[128 = 0]
[111 114 121 112 123 126 150 141 139 112 156 137 162 165 147 104 119] : [38]
[ 99  75 110 123 161 131 126 119 144 109 205 147 192 161 146 109 126] : [38]
[118 121 141 242 153 112 112 139 168 132 168 163 194  91 173 133 130] : [44]
[132 145 151 203 104 109 134 163 166 131 125 141 159 105 165 120 130] : [44]
[109 118 112 127 122 137  78 138  90 125 154 126 162 142 154 111 147] : [38]
[106 100 118 118 128 129 135 141 142 111 182 142 175 154 154 105 132] : [38]
[115 105 120  96  99 127 150 148 144 110 140 143 150 176 145 101 121] : [38]
[134 150 121 144  92 145  67 149  75 144  84  83 148 131 158 111 205] : [44]
[114 119 115 125 124 139  56 136  92 133 131 112 170 133 158 113 170] : [44]
[105  89 113 121 136 128 136 132 138 109 187 140 177 168 144  97 126] : [38]
[130 160 147 179  82 110 149 168 159 128  99 151 139 124 161 113 136] : [44]
[ 98  76 109 136 165 131 124 120 143 106 209 143 196 152 150 116 127] : [38]
[127 144 150 214 108 110 135 159 163 131 133 157 164 108 166 122 129] : [44]
[133 150 123 120  90 145  66 152  82 144  81  88 145 130 154 111 211] : [44]
[105  94 115 121 130 130 139 132 141 108 178 143 176 168 147 104 122] : [38]
[130 148 121 123  90 145  67 149  82 141  72  88 141 133 154 110 205] : [44]
[103  89 114 118 133 129 136 128 146 108 183 141 177 174 144 104 126] : [38]
[ 98  65 109 144 183 131 121 115 148 107 224 146 202 151 140 114 148] : [38]
[135 153 154 196 100 109 141 162 164 122 119 157 160 112 165 118 130] : [44]
[130 143 120 133 115 147  62 141  78 141  94  90 156 120 171 111 222] : [44]
[131 141 150 210 107 107 138 159 165 128 125 155 159 110 168 116 126] : [44]
[111 103 114 106 131 130 137 136 140 105 179 141 165 173 144 102 120] : [38]
[134 147 118 126  90 145  70 153  82 143  78  87 142 143 155 112 206] : [44]
[104  88 113 105 138 128 132 128 141 107 195 138 180 167 148 109 129] : [38]
[127 132 116 140 116 143  53 135  90 142 101  86 164 124 164 119 194] : [44]
[127 134 130 166 125 130  70 141 106 135 127 124 168 106 164 122 156] : [44]
[130 141 153 210 114 109 137 159 162 131 119 157 167 107 164 120 125] : [44]
[129 141 112 127 106 146  63 138  77 142  11  85 158 132 157 113 204] : [44]
[127 133 149 198 107 109 128 157 168 131 129 145 157 110 166 123 123] : [44]
[133 143 122 134  93 145  66 150  85 142  86  85 148 131 162 112 205] : [44]
[133 166 157 196  84 107 141 178 161 130 104 153 164 125 176 113 129] : [44]
[120 131 115 128 116 142  68 146  90 135 122 105 166 133 158 115 179] : [44]
[128 145 125 118  92 140  70 145  80 144  81  92 134 133 155 113 206] : [44]
[109 102 118  99 111 129 149 140 142 104 165 139 161 178 137  96 121] : [38]
[132 150 122 143 103 138  59 149  84 138 100 109 152 127 154 115 182] : [44]
[102  90 117 119 136 130 132 132 144 109 180 143 167 160 146 109 118] : [38]
[108 111 123 174 142 119 127 134 149 125 170 151 180 115 165 123 130] : [44]
[129 145 151 202 105 109 142 165 164 131 121 155 154 109 173 119 135] : [44]
[125 129 148 234 137 110 122 147 168 130 154 161 187  99 168 127 136] : [44]
[129 134 118 137 112 145  59 140  75 143  92  89 156 128 164 119 217] : [44]
[109  92 115 121 122 127 140 136 136 109 191 142 171 169 147 102 131] : [38]
[131 145 122 116  88 150  54 153  79 144  79  86 128 140 156 109 210] : [44]
[125 131 115 139 119 145  48 139  81 143 113  92 171 125 162 114 205] : [44]

[129 162 120 140 121  85 125 126 104 136 148 160 123 124 139 120  84 149
 127 139 112  98 177  98  98  95 119 113 137 184 187 105 112   7 104  90
 160  67] : (38)
[120 120 113 114  96 167 107 118 152 124  90 133 137  95 131 121 113  73
 132 125 129 110 139 107 144 112 148 209 149 134 126 113 112   3 129 128
 147 139] : (38)
[113 106  75 126  93 147 130 140 172 140 127 142 135 122  92 111 183 153
 152 120  78 143 138 121 112 146 147  65 174 133 159 146 114 169 161 144
 155  78] : (33)
[110 133  99 152 107  80 102 126 165 122 145 132 124 104 112 129 144 147
 116 149 172 122 122 117 121 124 117 128 130 140 174  49 122 153 128 111
 128  75] : (33)
[111 128  10 160 111  63 138 140 155 127 127 149 112 100 126 108  67 137
 150 136 161 111 105  61 125 148 114 205 175 219 163  77 145 123 138 124
 164 103] : (33)
[ 92 157  21 136 131 102 123 151 135 117 162 135 118 132 155 118 127 107
 109 124 124 131  91 131 132 166 121 109 130 167 141 102 131  19 119 124
 164 112] : (33)
[117 113 122 115 126 135 120 124 167 118 133 144 136 117 136 157 121 126
 110 118  99 152 153 104 115 109 132  48 117 151 148  40 119  97 131  78
 119 110] : (38)
[139 104  64 141 122  85 139 153 152 121 143 153 139 133 137 136 165 150
 124 117 148 112 110 146 101 123 129 195 136 123 142  61 111 255 143  71
 180  52] : (33)
[138 160  97 110 119 164 131 137 121 116  82 114 129 136 166 131 208 104
 146 151 173 108 130 173 160 113 137 156 122  85 128 105  97  59 105 152
 138 118] : (38)
[ 93 118  91 143 109  70 136 142 134  90 182 178 124 132 132 129 236 116
 123 127  57 130 121  91 103 129 101 149 136 184 167 110  94 184 100 100
 112 102] : (33)
[ 89  87  54 176 106  69 159 140 136 100 180 137 123 113 122  88 105 109
 181 148 107 103 164  55 160 109 143 178 182 196 165  99 157  50 100 118
 199 132] : (38)
[102 115  32 156 119  47 157 125 135 133 155 127 121 135 127 104 101 135
 170 131 109 122 155  95 155 190 120 127 159 166 140 205 119  76 113 131
 123 120] : (33)
[102 148 117 131 111 151 137 116 120 137 127 142 113 115 111  96 102 142
 138 144 144 117 132  75 129 107 123 137 179 128 129 180 170 137 128 157
 188 133] : (33)
[101 143  80 141 127 120 111 118  77 118 170 119 113 136  72 105 247 115
 134 137 142 105 133 141 112 131 139 201 118  98  90 135 161   1 119 132
 126 116] : (38)
[129 163 142 159 112  88 140 114 137 110  82 104 117 131 157 102 136 135
 164 118 137 127 165 123 137 128 151  96 118 133 151 141 143  75 129  98
 117 148] : (38)
[117 159  50 154  95 119 129 147 172 115 127 153 124 116 118 112 120 133
  93 126  93  95 156  87 111 147 138 137 113 129 150  89 122 118 128 108
 141 115] : (33)
[128 127 101 128 118 127 129 126 117 136 116 144 131 121 139 104  95 135
 148 116 115  91 165  90 126 126  95 139 173 157 161  95 105  54 153 111
 130 136] : (38)
[134 153 108 148 136  71 115 122 169 132 131 124 120 135 148 136 147 131
  93 128  80 119 103 130 122 116  84 115 105 111 171 119  97 143 150  84
 120 126] : (38)
[120 133 110 144 130 130 118 147 132 133 161 137 136 133  89 149 133 137
 119 150  56 145 114  81 141 181 115 153 115 151 121 132 152 114  83  94
 146 154] : (33)
[ 87 117 139 150 114  93 107 141 124 116 171 123 110  84 116 107  72  89
 138 130 159  98 191 123 124 137 114 152 166 111 117 109 136  23 111 146
  90 108] : (33)
[131 118  63 153 112 137 130 134 157  96 116 140 124 144 144 145 156 174
 107 145 128 146  71 118 100 110 114  65 145 190 191 132  73 186 112 142
 108  98] : (38)
[108 133  87 159 106  59 113 112 140 112 153 142 131 128 126 130 129 129
 138 119 116 123 119  85 106 125 132 134 129 180 183  37  97 135 113  58
 169 111] : (38)
[115 134 147 129 142  65 144 100 121 151 166 117 139 123 111 123 103 100
 174 120 139 115 155 125 149 222 132 154 135 151 135 194 138  85 135 157
 156 147] : (38)
[117 102 119 175 129  59 137 111 170 112 164 185 127 127 132 123 140 116
 104 137 110 137 105  79  97 101 113  85 146 168 173 120  87 193 147 127
 141 133] : (33)
